Below are the code and all the weights of a small trained network. Each question names an input and a class and asks about switching units off, where a switched-off unit gives its printed mean instead of its output.

import numpy as np


def w(rows, s, z=0):
    codes = np.array(rows[::2]) - 128.0
    scale = np.full(codes.shape[1], s)
    scale[-1] = z or s
    return codes * scale


def f(y):
    return np.maximum(y, 0)


def log_softmax(a):
    a = a - a.max(-1, keepdims=True)
    return a - np.log(np.exp(a).sum(-1, keepdims=True))


def net(x, mask):
    res = np.array(x, float).reshape(1, 5) / 4 @ E
    y = f(res @ A[0][:, :-1].T + A[0][:, -1])
    res = res + np.where(mask, y, B[0][:, -1]) @ B[0][:, :-1]
    return log_softmax(res[-1] @ U[:, :-1].T + U[:, -1])


A, B = {}, {}
E = w([
[43,132,224,99,132,70,37,17,107,158],'x0',
[42,60,186,24,129,69,236,172,177,106],'x1',
[79,123,119,216,119,135,237,61,7,91],'x2',
[71,144,228,204,92,240,153,133,191,205],'x3',
[27,154,110,137,109,123,67,254,58,128],'x4',
],0.0045)
A[0] = w([
[70,130,167,104,128,87,76,44,106,148,175],'n0',
[158,155,119,162,139,149,89,112,103,138,56],'n1',
[112,142,150,164,121,175,152,140,143,144,87],'n2',
[43,113,168,99,135,103,45,20,118,139,23],'n3',
[204,117,85,158,124,173,206,231,150,142,89],'n4',
[77,122,147,80,122,88,189,134,168,127,53],'n5',
[144,132,155,96,111,158,60,171,224,148,106],'n6',
[61,125,109,133,132,143,87,218,80,119,125],'n7',
[39,133,171,17,138,77,253,150,196,107,108],'n8',
[55,121,129,161,137,128,68,231,71,117,110],'n9',
[177,144,81,130,143,162,189,194,132,120,100],'n10',
[158,125,128,98,134,133,94,129,190,137,47],'n11',
[202,122,140,134,144,127,171,34,190,125,92],'n12',
[55,138,216,235,105,237,166,135,219,177,108],'n13',
[157,122,110,124,136,150,153,111,154,119,120],'n14',
[89,129,127,143,136,129,112,168,120,112,85],'n15',
[75,141,117,142,141,119,94,201,70,134,90],'n16',
[163,125,123,78,120,130,55,165,200,115,82],'n17',
[139,149,121,104,121,125,80,150,174,128,20],'n18',
[187,124,65,67,132,16,115,117,44,98,103],'n19',
[96,136,121,175,108,136,192,82,56,120,108],'n20',
[82,133,152,128,124,154,105,90,139,141,143],'n21',
[146,142,113,156,104,131,104,112,123,136,48],'n22',
[201,123,137,122,139,127,186,16,190,115,120],'n23',
[112,124,125,170,116,132,193,92,40,124,101],'n24',
[124,125,132,116,124,129,164,142,136,141,105],'n25',
[153,142,119,177,147,155,74,102,96,119,89],'n26',
[208,169,114,229,127,186,3,88,99,136,60],'n27',
[189,105,133,120,150,129,157,53,171,121,78],'n28',
[184,129,78,66,126,36,131,111,59,116,167],'n29',
[74,128,149,89,130,131,177,140,157,120,119],'n30',
[155,121,122,97,116,135,48,163,207,115,96],'n31',
[160,133,107,145,132,152,70,121,130,118,44],'n32',
[184,116,81,140,124,167,196,201,146,125,98],'n33',
[139,150,106,149,112,146,103,114,123,125,29],'n34',
[74,123,124,195,117,146,238,59,8,97,4],'n35',
[88,132,158,93,131,109,69,70,131,144,50],'n36',
],0.0071,0.0015)
B[0] = w([
[153,186,101,243,124,88,128,75,124,98,198],'n0',
[138,76,136,148,117,137,141,160,112,129,162],'n1',
[103,126,123,109,147,152,105,127,130,94,164],'n2',
[199,191,162,177,104,87,144,161,110,32,197],'n3',
[165,179,141,211,119,70,119,97,112,60,192],'n4',
[159,72,128,147,115,141,137,184,98,131,171],'n5',
[113,144,123,115,216,88,126,135,155,180,205],'n6',
[98,180,139,124,57,148,147,112,123,171,185],'n7',
[163,24,96,234,108,160,126,171,76,179,223],'n8',
[91,185,145,107,50,148,163,124,127,171,193],'n9',
[151,162,148,197,121,88,116,101,111,83,173],'n10',
[113,150,142,109,169,110,135,165,131,161,166],'n11',
[86,182,141,101,47,151,142,145,115,165,204],'n12',
[32,126,104,90,191,229,90,123,121,28,253],'n13',
[118,153,135,129,97,123,136,123,126,136,155],'n14',
[122,144,143,107,96,137,137,134,119,140,149],'n15',
[107,172,142,104,65,158,149,140,132,152,174],'n16',
[111,155,139,132,203,94,133,149,144,181,191],'n17',
[140,144,161,88,162,109,145,175,134,138,158],'n18',
[50,119,143,114,180,232,104,144,134,54,209],'n19',
[127,143,122,133,191,87,121,134,169,188,182],'n20',
[123,149,102,171,128,116,109,88,128,99,167],'n21',
[144,97,131,123,117,135,135,159,118,123,146],'n22',
[64,194,133,114,44,147,139,142,114,180,215],'n23',
[126,141,132,132,191,85,119,139,159,185,181],'n24',
[139,114,120,138,126,131,118,135,117,120,142],'n25',
[134,68,117,160,121,137,146,144,114,143,172],'n26',
[146,7,103,210,107,138,148,179,87,161,232],'n27',
[92,173,148,99,69,151,145,159,116,152,186],'n28',
[45,123,105,157,173,208,96,105,135,98,200],'n29',
[137,75,107,154,119,141,128,141,112,147,169],'n30',
[114,152,141,138,195,90,144,146,146,181,191],'n31',
[138,95,142,133,125,140,151,180,104,136,159],'n32',
[160,173,140,206,120,86,118,98,111,82,180],'n33',
[148,98,146,116,120,133,139,169,108,118,145],'n34',
[148,156,176,86,223,68,128,219,166,192,207],'n35',
[170,170,146,166,128,99,147,155,111,70,173],'n36',
],0.017,0.0068)
U = w([
[134,140,158,107,218,62,135,171,179,205,117],'0',
[166,1,100,167,86,148,159,170,80,158,119],'1',
[180,181,147,175,102,65,123,101,112,35,118],'2',
[80,183,150,89,6,160,175,132,125,189,126],'3',
[69,108,109,101,172,207,67,120,141,56,132],'4',
[130,120,104,134,119,117,121,98,140,140,254],'5',
[156,95,111,75,96,104,118,90,146,125,98],'6',
[165,93,120,78,103,123,130,110,149,122,100],'7',
],0.0082,0.0044)

Each question gives the input, the list of numbers given to net, and the class t.
The units are the neurons (one row each of A and B). Each row of codes is followed by its name. A weight is (code - 128) times the scale printed after its matrix; where a second scale follows, it is the last column's (A, B and U).
mask holds one flag per neuron, in row order. A switched-off neuron (its flag False) gives its mean, the last column of its row in B, instead of its output. The means were averaged over made-up inputs and are rounded, as every weight is.
A unit's drop is (log p(t) with every unit on - log p(t) with that unit switched off) / (log p(t) with every unit on - log p(t) with every unit switched off).
The circuit of an input: a set's keep is (log p(t) with only the set's units on - log p(t) with every unit switched off) / (log p(t) with every unit on - log p(t) with every unit switched off). Starting from the 12 units with the biggest drops (on a tie, the unit counted first), units are removed one at a time, each time the one whose removal leaves the highest keep (on an exact tie, the one counted first), for as long as the keep stays at least 0.8.
circuit, biggest first: the units of the circuit, biggest drop first
k most important neurons: the k neurons with the biggest drops, biggest first
drop of u: that unit's drop, to one decimal
input [1,-8,-4,-2,6], class 1: circuit, biggest first	[n27]
input [-2,7,2,-5,7], class 1: 2 most important neurons	[n8; n23]
input [-2,5,-1,8,-5], class 4: 2 most important neurons	[n13; n27]
input [6,1,6,-2,1], class 0: 3 most important neurons	[n35; n20; n24]
input [2,8,6,-7,7], class 1: 4 most important neurons	[n8; n13; n5; n23]
input [7,-1,-4,8,3], class 4: 4 most important neurons	[n13; n4; n33; n10]
input [5,5,3,-5,-2], class 1: 4 most important neurons	[n8; n13; n5; n4]
input [8,-1,7,8,-2], class 2: 2 most important neurons	[n3; n0]
input [-5,1,-2,6,-5], class 4: 4 most important neurons	[n13; n3; n0; n9]
input [-5,-1,-6,7,-5], class 4: 2 most important neurons	[n13; n35]
input [-6,0,7,-4,-8], class 3: 4 most important neurons	[n23; n12; n28; n6]
input [-8,4,1,7,-2], class 2: 3 most important neurons	[n4; n33; n10]
input [-5,4,7,7,3], class 0: 3 most important neurons	[n35; n20; n24]
input [3,6,-6,7,6], class 4: 4 most important neurons	[n13; n27; n35; n23]
input [4,8,-1,5,0], class 1: circuit, biggest first	[n8]
input [-5,8,-6,-7,-6], class 1: drop of n8	2.8
input [6,-8,8,-4,-7], class 0: drop of n24	0.7
input [4,6,5,-5,6], class 1: drop of n12	0.5
